Below is a small trained network, with its code and all its weights. Each question gives an input and a target symbol and asks what happens when units are switched off, that is, made to give their printed mean instead of their output.

import numpy as np


def w(rows, s, z=0):
    codes = np.array(rows[::2]) - 128.0
    scale = np.full(codes.shape[1], s)
    scale[-1] = z or s
    return codes * scale


def norm(h):
    return h / np.sqrt((h * h).mean(-1, keepdims=True) + 1e-5)


def f(y):
    return np.maximum(y, 0)


def softmax(a):
    e = np.exp(a - a.max(-1, keepdims=True))
    return e / e.sum(-1, keepdims=True)


def log_softmax(a):
    a = a - a.max(-1, keepdims=True)
    return a - np.log(np.exp(a).sum(-1, keepdims=True))


def net(x, mask):
    ids = ['αβγεζθψ'.index(c) for c in x.split()]
    T = len(ids)
    res = E[ids] + P[:T]
    u = 0
    for l in range(2):
        q, k, v = (norm(res) @ M[l].T for M in (Q, K, V))
        z = softmax(np.where(np.tri(T) > 0, q @ k.T / 2**0.5, -1e9)) @ v
        res = res + np.where(mask[u], z, O[l][:, -1]) @ O[l][:, :-1]
        u += 1
        y = f(norm(res) @ A[l][:, :-1].T + A[l][:, -1])
        res = res + np.where(mask[u : u + 8], y, B[l][:, -1]) @ B[l][:, :-1]
        u += 8
    return log_softmax(norm(res)[-1] @ U[:, :-1].T + U[:, -1])


Q, K, V, O, A, B = {}, {}, {}, {}, {}, {}
E = w([
[139,254,108,159,126],'α',
[128,156,59,42,77],'β',
[142,77,80,31,112],'γ',
[213,190,137,86,130],'ε',
[152,80,187,194,151],'ζ',
[84,175,158,235,150],'θ',
[174,72,140,66,162],'ψ',
],0.0084)
P = w([
[68,187,148,51,172],'0',
[112,145,77,107,230],'1',
[91,145,178,88,141],'2',
[141,121,78,141,203],'3',
[108,128,190,97,117],'4',
[172,100,73,151,189],'5',
[131,97,202,102,94],'6',
[200,83,68,155,168],'7',
[145,74,206,107,60],'8',
[230,67,62,150,154],'9',
[164,47,193,115,8],'10',
[252,49,61,150,130],'11',
],0.0039)
Q[0] = w([
[175,117,121,69,128],'0.h1',
[123,251,117,107,97],'0.h1',
],0.021)
K[0] = w([
[250,102,136,49,79],'0.h1',
[134,245,86,87,150],'0.h1',
],0.014)
V[0] = w([
[191,14,175,138,39],'0.h1',
[1,168,198,198,254],'0.h1',
],0.0033)
O[0] = w([
[69,252,97,91,219,253],'0.h1',
[247,141,59,6,83,200],'0.h1',
],0.004,0.0014)
A[0] = w([
[126,124,170,60,27,89],'0.n1',
[168,97,186,136,45,198],'0.n2',
[199,81,192,135,179,146],'0.n3',
[193,60,98,68,77,73],'0.n4',
[66,195,75,127,242,5],'0.n5',
[161,4,80,159,60,64],'0.n6',
[33,231,138,200,217,216],'0.n7',
[134,170,2,125,126,165],'0.n8',
],0.0054,0.0026)
B[0] = w([
[102,103,234,202,172,148],'0.n1',
[174,148,121,153,224,185],'0.n2',
[169,139,95,133,24,255],'0.n3',
[31,180,116,188,112,156],'0.n4',
[74,87,190,26,146,133],'0.n5',
[180,153,136,74,214,148],'0.n6',
[81,227,61,16,2,150],'0.n7',
[134,172,117,250,137,168],'0.n8',
],0.005,0.0056)
Q[1] = w([
[254,44,139,36,178],'1.h1',
[193,186,166,163,5],'1.h1',
],0.011)
K[1] = w([
[249,75,143,12,226],'1.h1',
[254,129,143,192,5],'1.h1',
],0.0095)
V[1] = w([
[147,50,255,143,174],'1.h1',
[246,164,196,247,122],'1.h1',
],0.0033)
O[1] = w([
[129,185,26,144,119,116],'1.h1',
[10,59,126,3,159,253],'1.h1',
],0.0034,0.003)
A[1] = w([
[169,120,255,152,148,5],'1.n1',
[164,72,106,101,100,180],'1.n2',
[160,157,152,134,84,224],'1.n3',
[186,119,231,199,88,83],'1.n4',
[69,188,83,69,141,207],'1.n5',
[160,69,174,98,216,67],'1.n6',
[185,103,164,222,138,85],'1.n7',
[35,190,159,13,158,168],'1.n8',
],0.0074,0.0034)
B[1] = w([
[142,184,101,186,191,187],'1.n1',
[102,161,122,126,138,254],'1.n2',
[130,101,108,136,141,246],'1.n3',
[246,116,151,175,173,199],'1.n4',
[127,101,175,105,116,188],'1.n5',
[133,110,168,156,105,206],'1.n6',
[150,127,97,86,121,188],'1.n7',
[146,126,142,44,104,197],'1.n8',
],0.013,0.0046)
U = w([
[157,179,186,180,205,138],'α',
[99,7,100,112,211,2],'β',
[155,199,120,150,34,6],'γ',
[77,80,131,162,115,251],'ε',
[127,108,159,49,97,233],'ζ',
[137,30,78,149,57,68],'θ',
[85,211,59,98,159,82],'ψ',
],0.013,0.0039)

Each question gives the input, a string of symbols that net reads in full, and the target symbol t.
The units are the heads (2 rows each of Q, K, V and O) and the neurons (one row each of A and B). Each row of codes is followed by its name. A weight is (code - 128) times the scale printed after its matrix; where a second scale follows, it is the last column's (O, A, B and U).
mask holds one flag per unit, layer by layer, with each layer's heads first. A switched-off unit (its flag False) gives its mean, the last column of its rows in O or B, instead of its output. The means were averaged over made-up inputs and are rounded, as every weight is.
A unit's drop is (log p(t) with every unit on - log p(t) with that unit switched off) / (log p(t) with every unit on - log p(t) with every unit switched off).
The circuit of an input: a set's keep is (log p(t) with only the set's units on - log p(t) with every unit switched off) / (log p(t) with every unit on - log p(t) with every unit switched off). Starting from the 12 units with the biggest drops (on a tie, the unit counted first), units are removed one at a time, each time the one whose removal leaves the highest keep (on an exact tie, the one counted first), for as long as the keep stays at least 0.8.
units of the circuit, in order: the units of the circuit, biggest drop first
most important unit: the unit with the biggest drop
k most important neurons: the k neurons with the biggest drops, biggest first
top k neurons in layer l: the k neurons of layer l with the biggest drops, biggest first
drop of u: that unit's drop, to one decimal
input θ ζ ψ ζ ψ θ ζ ζ α, target ζ: top 2 neurons in layer 0 => (0.n7, 0.n3)
input ψ ζ θ θ ψ β ε ζ β, target α: most important unit => 0.n1
input β α ζ ψ β ψ ψ ε θ, target ζ: 3 most important neurons => (0.n7, 1.n8, 0.n3)
input ε β γ β γ ε ψ γ ε, target α: units of the circuit, in order => (1.n1, 0.h1)
input α ζ ψ ζ ζ ψ γ β ψ ζ α, target α: top 2 neurons in layer 1 => (1.n1, 1.n4)
input ε ε ζ θ α ψ ζ θ ψ ζ α ψ, target ψ: units of the circuit, in order => (1.n2, 1.n4, 0.n4)
input γ ψ ζ ζ θ γ ψ ε ζ θ θ ε, target ψ: units of the circuit, in order => (1.n6, 1.n4)
input α β ζ ζ ψ ψ ε ζ ζ ζ ζ ε, target ψ: units of the circuit, in order => (1.h1, 1.n4, 0.h1)
input ζ ψ ψ γ ε ψ θ β, target ε: 3 most important neurons => (1.n4, 0.n8, 1.n1)
input θ ε ζ γ β ζ γ, target α: units of the circuit, in order => (1.h1, 0.h1)
input ζ θ ζ ζ ζ γ, target β: 4 most important neurons => (0.n3, 1.n2, 1.n1, 1.n4)
input θ ζ ζ ψ ζ β ζ ψ ζ ε ζ γ, target β: top 2 neurons in layer 0 => (0.n3, 0.n8)
input θ ζ α ψ γ ψ θ γ ζ ε, target ζ: 2 most important neurons => (0.n7, 1.n5)
input ψ α θ, target ζ: top neuron in layer 1 => (1.n8)
input ψ ζ α ζ ψ β, target ε: top 3 neurons in layer 0 => (0.n8, 0.n3, 0.n2)
input γ γ ζ ζ γ ζ ζ ζ, target ψ: 3 most important neurons => (0.n3, 1.n2, 1.n4)
input β γ ζ γ β γ ε ζ, target θ: top 2 neurons in layer 0 => (0.n3, 0.n7)
input α ε ψ ζ ε ψ ζ ψ, target ψ: top 2 neurons in layer 1 => (1.n4, 1.n2)
input ζ ψ θ ζ γ γ ε ζ ζ β ζ θ, target ψ: 2 most important neurons => (1.n4, 1.n6)
input ψ γ ψ ζ θ θ ε ζ β ζ ψ, target α: most important unit => 1.h1
input γ ψ α α, target γ: 2 most important neurons => (0.n8, 1.n4)
input ζ γ ε θ θ ψ θ ζ ζ γ ζ ζ, target ψ: 2 most important neurons => (0.n7, 1.n2)
input ψ ζ ζ γ ψ ψ γ ζ ε θ, target θ: 2 most important neurons => (1.n2, 1.n1)
input ε ε ε α ζ ψ γ ψ γ ζ ζ γ, target ψ: top 3 neurons in layer 1 => (1.n4, 1.n6, 1.n3)
input ζ ζ ε, target ζ: 2 most important neurons => (1.n8, 0.n7)
input γ ψ ζ ε ζ γ ζ ψ α γ, target ψ: drop of 1.h1 => 1.8
input ζ ε ζ ζ β ζ ζ ψ α ε ε, target α: drop of 1.n1 => 0.1
input ψ α γ ζ θ ζ ζ θ ψ ψ ψ, target α: drop of 1.h1 => 0.1
